Below is a small trained network, with its code and all its weights. Each question gives an input and a target symbol and asks what happens when units are switched off, that is, made to give their printed mean instead of their output.

import numpy as np


def w(rows, s, z=0):
    codes = np.array(rows[::2]) - 128.0
    scale = np.full(codes.shape[1], s)
    scale[-1] = z or s
    return codes * scale


def f(y):
    return y / 2 * (1 + np.tanh(0.7978845608 * (y + 0.044715 * y**3)))


def softmax(a):
    e = np.exp(a - a.max(-1, keepdims=True))
    return e / e.sum(-1, keepdims=True)


def log_softmax(a):
    a = a - a.max(-1, keepdims=True)
    return a - np.log(np.exp(a).sum(-1, keepdims=True))


def net(x, mask):
    ids = ['αβδζηθμξσφψω'.index(c) for c in x.split()]
    T = len(ids)
    res = E[ids] + P[:T]
    u = 0
    for l in range(3):
        q, k, v = (res @ M[l].T for M in (Q, K, V))
        z = softmax(np.where(np.tri(T) > 0, q @ k.T / 2**0.5, -1e9)) @ v
        res = res + np.where(mask[u], z, O[l][:, -1]) @ O[l][:, :-1]
        u += 1
        y = f(res @ A[l][:, :-1].T + A[l][:, -1])
        res = res + np.where(mask[u : u + 4], y, B[l][:, -1]) @ B[l][:, :-1]
        u += 4
    return log_softmax(res[-1] @ U[:, :-1].T + U[:, -1])


Q, K, V, O, A, B = {}, {}, {}, {}, {}, {}
E = w([
[122,81,89,226,202,254,55,199],'α',
[215,83,124,125,126,118,125,169],'β',
[162,97,99,156,81,113,114,170],'δ',
[167,84,110,160,83,137,139,152],'ζ',
[160,91,88,150,113,147,139,148],'η',
[166,103,87,157,100,116,120,163],'θ',
[155,107,84,177,115,106,140,169],'μ',
[106,238,241,104,216,74,94,58],'ξ',
[171,102,79,146,144,162,150,139],'σ',
[186,103,105,140,70,159,100,142],'φ',
[133,81,81,134,75,125,114,165],'ψ',
[168,111,106,172,75,142,117,156],'ω',
],0.0057)
P = w([
[236,177,48,141,31,104,253,187],'0',
[160,89,86,151,90,138,144,201],'1',
[167,115,78,173,120,154,94,165],'2',
[156,105,105,190,131,153,90,160],'3',
[148,95,132,198,131,168,91,151],'4',
[133,93,130,194,138,162,86,145],'5',
[133,85,134,191,161,143,87,148],'6',
[127,83,140,190,154,149,86,134],'7',
[125,91,138,199,172,145,98,131],'8',
[115,93,127,186,160,151,92,117],'9',
[100,65,141,168,156,157,71,122],'10',
[115,90,146,181,177,163,91,115],'11',
[111,104,127,178,193,140,99,111],'12',
],0.0056)
Q[0] = w([
[153,93,125,249,204,231,11,180],'L0H1',
[207,110,132,254,211,202,25,184],'L0H1',
],0.0049)
K[0] = w([
[12,171,206,207,254,136,36,72],'L0H1',
[9,107,206,172,221,176,41,105],'L0H1',
],0.0045)
V[0] = w([
[30,193,254,37,155,69,103,14],'L0H1',
[157,35,6,213,115,237,101,237],'L0H1',
],0.004)
O[0] = w([
[7,116,148,24,140,134,100,4,11],'L0H1',
[203,183,132,253,88,126,50,243,253],'L0H1',
],0.0046,0.0055)
A[0] = w([
[167,23,3,216,79,220,100,212,205],'L0N1',
[205,9,41,145,69,218,99,235,253],'L0N2',
[220,113,31,184,87,96,184,204,171],'L0N3',
[19,124,226,52,210,140,97,21,215],'L0N4',
],0.0044,0.0036)
B[0] = w([
[175,70,57,149,168,181,132,211,254],'L0N1',
[170,64,21,246,114,184,107,174,253],'L0N2',
[231,120,60,87,92,181,127,229,208],'L0N3',
[113,19,10,49,208,252,139,197,122],'L0N4',
],0.0045,0.012)
Q[1] = w([
[249,59,35,255,246,201,40,224],'L1H1',
[235,82,63,238,232,194,27,220],'L1H1',
],0.0049)
K[1] = w([
[3,185,255,179,174,88,43,50],'L1H1',
[11,169,243,146,183,97,67,62],'L1H1',
],0.0047)
V[1] = w([
[155,129,104,126,35,109,147,149],'L1H1',
[135,253,184,103,107,24,196,63],'L1H1',
],0.0051)
O[1] = w([
[150,224,109,106,79,80,77,136,151],'L1H1',
[133,95,222,7,61,201,126,253,8],'L1H1',
],0.0044,0.013)
A[1] = w([
[155,183,68,164,214,31,129,17,78],'L1N1',
[186,184,103,97,87,164,86,219,107],'L1N2',
[182,227,159,149,62,1,156,158,252],'L1N3',
[184,91,121,137,111,214,57,240,36],'L1N4',
],0.0037,0.003)
B[1] = w([
[2,122,91,120,165,114,162,59,169],'L1N1',
[169,175,229,67,79,127,153,214,191],'L1N2',
[232,107,62,116,45,69,114,163,149],'L1N3',
[148,157,218,86,145,167,178,224,254],'L1N4',
],0.0049,0.0093)
Q[2] = w([
[95,13,241,181,245,153,3,98],'L2H1',
[218,41,125,239,45,208,167,196],'L2H1',
],0.0026)
K[2] = w([
[116,15,254,173,188,204,47,171],'L2H1',
[136,76,74,164,169,138,168,110],'L2H1',
],0.0044)
V[2] = w([
[171,34,165,129,184,252,110,233],'L2H1',
[153,151,117,75,97,166,175,150],'L2H1',
],0.004)
O[2] = w([
[98,76,67,205,141,48,70,2,254],'L2H1',
[65,105,144,179,184,147,161,92,130],'L2H1',
],0.0052,0.011)
A[2] = w([
[185,137,224,7,43,183,255,208,234],'L2N1',
[158,120,173,76,70,172,190,209,254],'L2N2',
[205,222,164,131,119,185,119,207,121],'L2N3',
[59,142,92,172,211,153,81,37,118],'L2N4',
],0.0047,0.0031)
B[2] = w([
[255,73,109,55,153,221,215,194,133],'L2N1',
[155,135,239,27,235,218,227,205,173],'L2N2',
[186,216,202,30,7,24,51,220,252],'L2N3',
[105,89,127,23,207,197,253,135,213],'L2N4',
],0.0048,0.0036)
U = w([
[200,104,82,170,7,24,4,88,221],'α',
[110,21,60,184,217,173,200,20,231],'β',
[105,175,134,117,125,128,133,138,8],'δ',
[121,158,150,111,128,133,106,133,45],'ζ',
[120,145,183,118,123,115,73,133,131],'η',
[107,172,152,129,120,127,144,138,34],'θ',
[125,160,149,109,121,127,94,133,29],'μ',
[178,96,140,31,197,214,243,165,152],'ξ',
[115,127,209,119,122,94,70,138,195],'σ',
[103,163,148,127,116,121,146,138,20],'φ',
[107,154,165,126,126,119,107,139,78],'ψ',
[110,173,140,122,97,135,127,130,2],'ω',
],0.0045,0.0038)

Each question gives the input, a string of symbols that net reads in full, and the target symbol t.
The units are the heads (2 rows each of Q, K, V and O) and the neurons (one row each of A and B). Each row of codes is followed by its name. A weight is (code - 128) times the scale printed after its matrix; where a second scale follows, it is the last column's (O, A, B and U).
mask holds one flag per unit, layer by layer, with each layer's heads first. A switched-off unit (its flag False) gives its mean, the last column of its rows in O or B, instead of its output. The means were averaged over made-up inputs and are rounded, as every weight is.
A unit's drop is (log p(t) with every unit on - log p(t) with that unit switched off) / (log p(t) with every unit on - log p(t) with every unit switched off).
The circuit of an input: a set's keep is (log p(t) with only the set's units on - log p(t) with every unit switched off) / (log p(t) with every unit on - log p(t) with every unit switched off). Starting from the 12 units with the biggest drops (on a tie, the unit counted first), units are removed one at a time, each time the one whose removal leaves the highest keep (on an exact tie, the one counted first), for as long as the keep stays at least 0.8.
units of the circuit, in order: the units of the circuit, biggest drop first
unit that matters most: the unit with the biggest drop
k most important neurons: the k neurons with the biggest drops, biggest first
k most important neurons of layer l: the k neurons of layer l with the biggest drops, biggest first
drop of u: that unit's drop, to one decimal
input ψ α σ α ω σ σ σ α ψ ψ, target β: 3 most important neurons => [L2N3 L2N4 L1N2]
input α μ ψ η α φ α, target β: unit that matters most => L1H1
input ξ α μ, target ξ: 2 most important neurons of layer 2 => [L2N2 L2N1]
input ψ σ σ ζ σ η σ α α ψ, target β: units of the circuit, in order => [L1H1 L2N3]
input μ α φ α δ α, target β: units of the circuit, in order => [L1H1 L2N4 L2N3]
input ξ θ α σ, target ξ: 3 most important neurons of layer 0 => [L0N1 L0N3 L0N2]
input ξ α α, target ξ: 3 most important neurons => [L1N4 L1N2 L0N3]
input ξ μ ζ, target ξ: 2 most important neurons of layer 1 => [L1N4 L1N2]
input α ξ ψ α α, target ξ: 2 most important neurons => [L0N1 L0N2]
input η α ψ ψ δ μ ψ α α η, target β: 3 most important neurons => [L2N3 L2N4 L1N1]
input ξ ζ σ β, target ξ: 3 most important neurons of layer 0 => [L0N1 L0N2 L0N3]
input ξ α φ, target ξ: 2 most important neurons => [L1N4 L1N2]
input ξ ζ α ψ, target ξ: 2 most important neurons => [L1N4 L1N2]
input ψ σ μ δ σ φ ω δ α α σ, target β: unit that matters most => L1H1
input ξ ζ δ η, target ξ: 3 most important neurons of layer 0 => [L0N1 L0N2 L0N3]
input ξ α θ, target ξ: 2 most important neurons of layer 1 => [L1N4 L1N2]
input ξ α ξ, target β: 2 most important neurons of layer 1 => [L1N4 L1N2]
input ξ α σ, target ξ: drop of L0N2 => 0.1
input ξ σ α θ, target ξ: drop of L0N1 => 0.4
input ξ α ω φ, target ξ: drop of L1N2 => 0.8
input α ζ ζ σ η α σ α α α σ, target β: drop of L1H1 => 0.4
